Here is a tiny trained network, its code and every weight. The questions are about switching its units off for an input and a target symbol, where a switched-off unit gives its printed mean instead of its output.

import numpy as np


def w(rows, s, z=0):
    codes = np.array(rows[::2]) - 128.0
    scale = np.full(codes.shape[1], s)
    scale[-1] = z or s
    return codes * scale


def f(y):
    return np.maximum(y, 0)


def softmax(a):
    e = np.exp(a - a.max(-1, keepdims=True))
    return e / e.sum(-1, keepdims=True)


def log_softmax(a):
    a = a - a.max(-1, keepdims=True)
    return a - np.log(np.exp(a).sum(-1, keepdims=True))


def net(x, mask):
    ids = ['βγδεζηθλμξπστφψω'.index(c) for c in x.split()]
    T = len(ids)
    res = E[ids] + P[:T]
    r = res
    for j in range(2):
        rows = slice(2 * j, 2 * j + 2)
        q, k, v = (r @ M[0][rows].T for M in (Q, K, V))
        z = softmax(np.where(np.tri(T) > 0, q @ k.T / 2**0.5, -1e9)) @ v
        o = O[0][rows]
        res = res + np.where(mask[j], z, o[:, -1]) @ o[:, :-1]
    y = f(res @ A[0][:, :-1].T + A[0][:, -1])
    res = res + np.where(mask[2:26], y, B[0][:, -1]) @ B[0][:, :-1]
    return log_softmax(res[-1] @ U[:, :-1].T + U[:, -1])


Q, K, V, O, A, B = {}, {}, {}, {}, {}, {}
E = w([
[125,254,5],'β',
[166,144,57],'γ',
[156,108,79],'δ',
[146,82,118],'ε',
[134,96,119],'ζ',
[121,73,124],'η',
[165,115,79],'θ',
[146,102,115],'λ',
[179,151,33],'μ',
[136,83,114],'ξ',
[162,87,94],'π',
[105,63,152],'σ',
[151,119,98],'τ',
[146,91,120],'φ',
[168,137,75],'ψ',
[133,76,122],'ω',
],0.0038)
P = w([
[253,148,180],'0',
[209,92,14],'1',
[83,132,8],'2',
[106,159,174],'3',
[216,85,11],'4',
[41,144,61],'5',
[88,143,199],'6',
],0.0058)
Q[0] = w([
[162,227,119],'head 0',
[2,94,98],'head 0',
[86,105,23],'head 1',
[17,148,147],'head 1',
],0.028)
K[0] = w([
[196,182,35],'head 0',
[42,224,226],'head 0',
[115,198,239],'head 1',
[1,132,142],'head 1',
],0.025)
V[0] = w([
[173,246,136],'head 0',
[136,106,150],'head 0',
[98,5,244],'head 1',
[102,151,250],'head 1',
],0.012)
O[0] = w([
[90,36,227,183],'head 0',
[113,176,123,106],'head 0',
[114,1,15,2],'head 1',
[62,28,103,70],'head 1',
],0.0088,0.0041)
A[0] = w([
[129,123,129,116],'neuron 0',
[188,38,235,174],'neuron 1',
[126,126,129,116],'neuron 2',
[63,146,166,77],'neuron 3',
[169,152,191,70],'neuron 4',
[83,50,3,7],'neuron 5',
[135,140,39,184],'neuron 6',
[169,71,200,122],'neuron 7',
[66,145,174,89],'neuron 8',
[2,147,145,136],'neuron 9',
[151,145,46,152],'neuron 10',
[188,160,144,3],'neuron 11',
[142,121,116,212],'neuron 12',
[142,148,147,94],'neuron 13',
[55,193,13,202],'neuron 14',
[133,249,95,158],'neuron 15',
[146,140,128,84],'neuron 16',
[145,144,22,149],'neuron 17',
[86,172,73,124],'neuron 18',
[83,112,232,143],'neuron 19',
[142,119,144,95],'neuron 20',
[137,187,141,232],'neuron 21',
[73,90,76,18],'neuron 22',
[46,201,49,98],'neuron 23',
],0.0079,0.0032)
B[0] = w([
[128,129,128,128],'neuron 0',
[183,137,168,179],'neuron 1',
[128,128,128,128],'neuron 2',
[99,111,94,153],'neuron 3',
[120,197,102,208],'neuron 4',
[234,84,2,175],'neuron 5',
[79,134,165,177],'neuron 6',
[154,162,145,155],'neuron 7',
[102,101,99,162],'neuron 8',
[79,126,100,156],'neuron 9',
[83,130,128,167],'neuron 10',
[142,208,116,160],'neuron 11',
[113,132,177,169],'neuron 12',
[129,157,120,161],'neuron 13',
[132,206,173,187],'neuron 14',
[163,73,161,252],'neuron 15',
[130,143,126,135],'neuron 16',
[73,140,101,176],'neuron 17',
[155,153,135,146],'neuron 18',
[98,69,99,202],'neuron 19',
[125,136,122,131],'neuron 20',
[135,61,156,253],'neuron 21',
[162,52,140,142],'neuron 22',
[168,180,144,149],'neuron 23',
],0.041,0.0056)
U = w([
[248,115,182,159],'β',
[71,2,150,162],'γ',
[42,174,177,118],'δ',
[119,184,95,137],'ε',
[84,175,124,131],'ζ',
[99,144,78,178],'η',
[71,177,161,114],'θ',
[93,162,138,91],'λ',
[116,158,132,79],'μ',
[106,162,115,101],'ξ',
[94,173,121,123],'π',
[204,80,28,3],'σ',
[54,199,168,132],'τ',
[110,167,115,87],'φ',
[75,157,169,95],'ψ',
[128,178,79,179],'ω',
],0.0051,0.0048)

Each question gives the input, a string of symbols that net reads in full, and the target symbol t.
The units are the heads (2 rows each of Q, K, V and O) and the neurons (one row each of A and B). Each row of codes is followed by its name. A weight is (code - 128) times the scale printed after its matrix; where a second scale follows, it is the last column's (O, A, B and U).
mask holds one flag per unit, heads first, then neurons. A switched-off unit (its flag False) gives its mean, the last column of its rows in O or B, instead of its output. The means were averaged over made-up inputs and are rounded, as every weight is.
A unit's drop is (log p(t) with every unit on - log p(t) with that unit switched off) / (log p(t) with every unit on - log p(t) with every unit switched off).
The circuit of an input: a set's keep is (log p(t) with only the set's units on - log p(t) with every unit switched off) / (log p(t) with every unit on - log p(t) with every unit switched off). Starting from the 12 units with the biggest drops (on a tie, the unit counted first), units are removed one at a time, each time the one whose removal leaves the highest keep (on an exact tie, the one counted first), for as long as the keep stays at least 0.8.
circuit, biggest first: the units of the circuit, biggest drop first
unit that matters most: the unit with the biggest drop
top k neurons: the k neurons with the biggest drops, biggest first
which heads matter: for each layer, one digit per head in row order, 1 if its drop is at least 0.15 and else 0, layers parted by /
input δ β ζ ζ β β ψ, target β: which heads matter -> 01
input γ β β ξ, target β: which heads matter -> 01
input β β σ φ ε β σ, target γ: circuit, biggest first -> neuron 19
input τ ξ γ σ σ ξ, target σ: circuit, biggest first -> neuron 5; head 1
input γ θ δ β, target β: circuit, biggest first -> neuron 15; head 1
input ω δ γ ζ, target β: circuit, biggest first -> head 1; neuron 15
input ω β β ζ, target β: top 2 neurons -> neuron 15; neuron 21
input ψ ω η μ, target β: which heads matter -> 11
input β ψ η η η, target β: which heads matter -> 01
input σ ω β β β, target σ: top 3 neurons -> neuron 5; neuron 22; neuron 4
input φ β γ ξ λ γ θ, target β: circuit, biggest first -> head 1; neuron 15
input σ β β τ, target β: top 3 neurons -> neuron 15; neuron 21; neuron 1
input ω η γ ε, target β: top 3 neurons -> neuron 15; neuron 17; neuron 21
input β σ δ, target γ: unit that matters most -> head 0
input η μ β τ, target β: top 4 neurons -> neuron 15; neuron 21; neuron 11; neuron 17
input σ δ σ β ε β β, target γ: which heads matter -> 00
input β β τ, target γ: which heads matter -> 11
input δ σ σ β η γ, target γ: which heads matter -> 11
input ω ε τ β, target β: which heads matter -> 10
input σ δ γ β η β ψ, target β: top 3 neurons -> neuron 15; neuron 21; neuron 17
input η ω π β η λ, target γ: unit that matters most -> neuron 19
input β β β β β γ φ, target β: top 3 neurons -> neuron 15; neuron 1; neuron 21
input β γ δ φ δ, target β: circuit, biggest first -> head 1; neuron 15; neuron 17
input β σ θ, target γ: which heads matter -> 11
input σ β θ, target σ: which heads matter -> 01
input ε η β σ τ δ, target σ: which heads matter -> 01
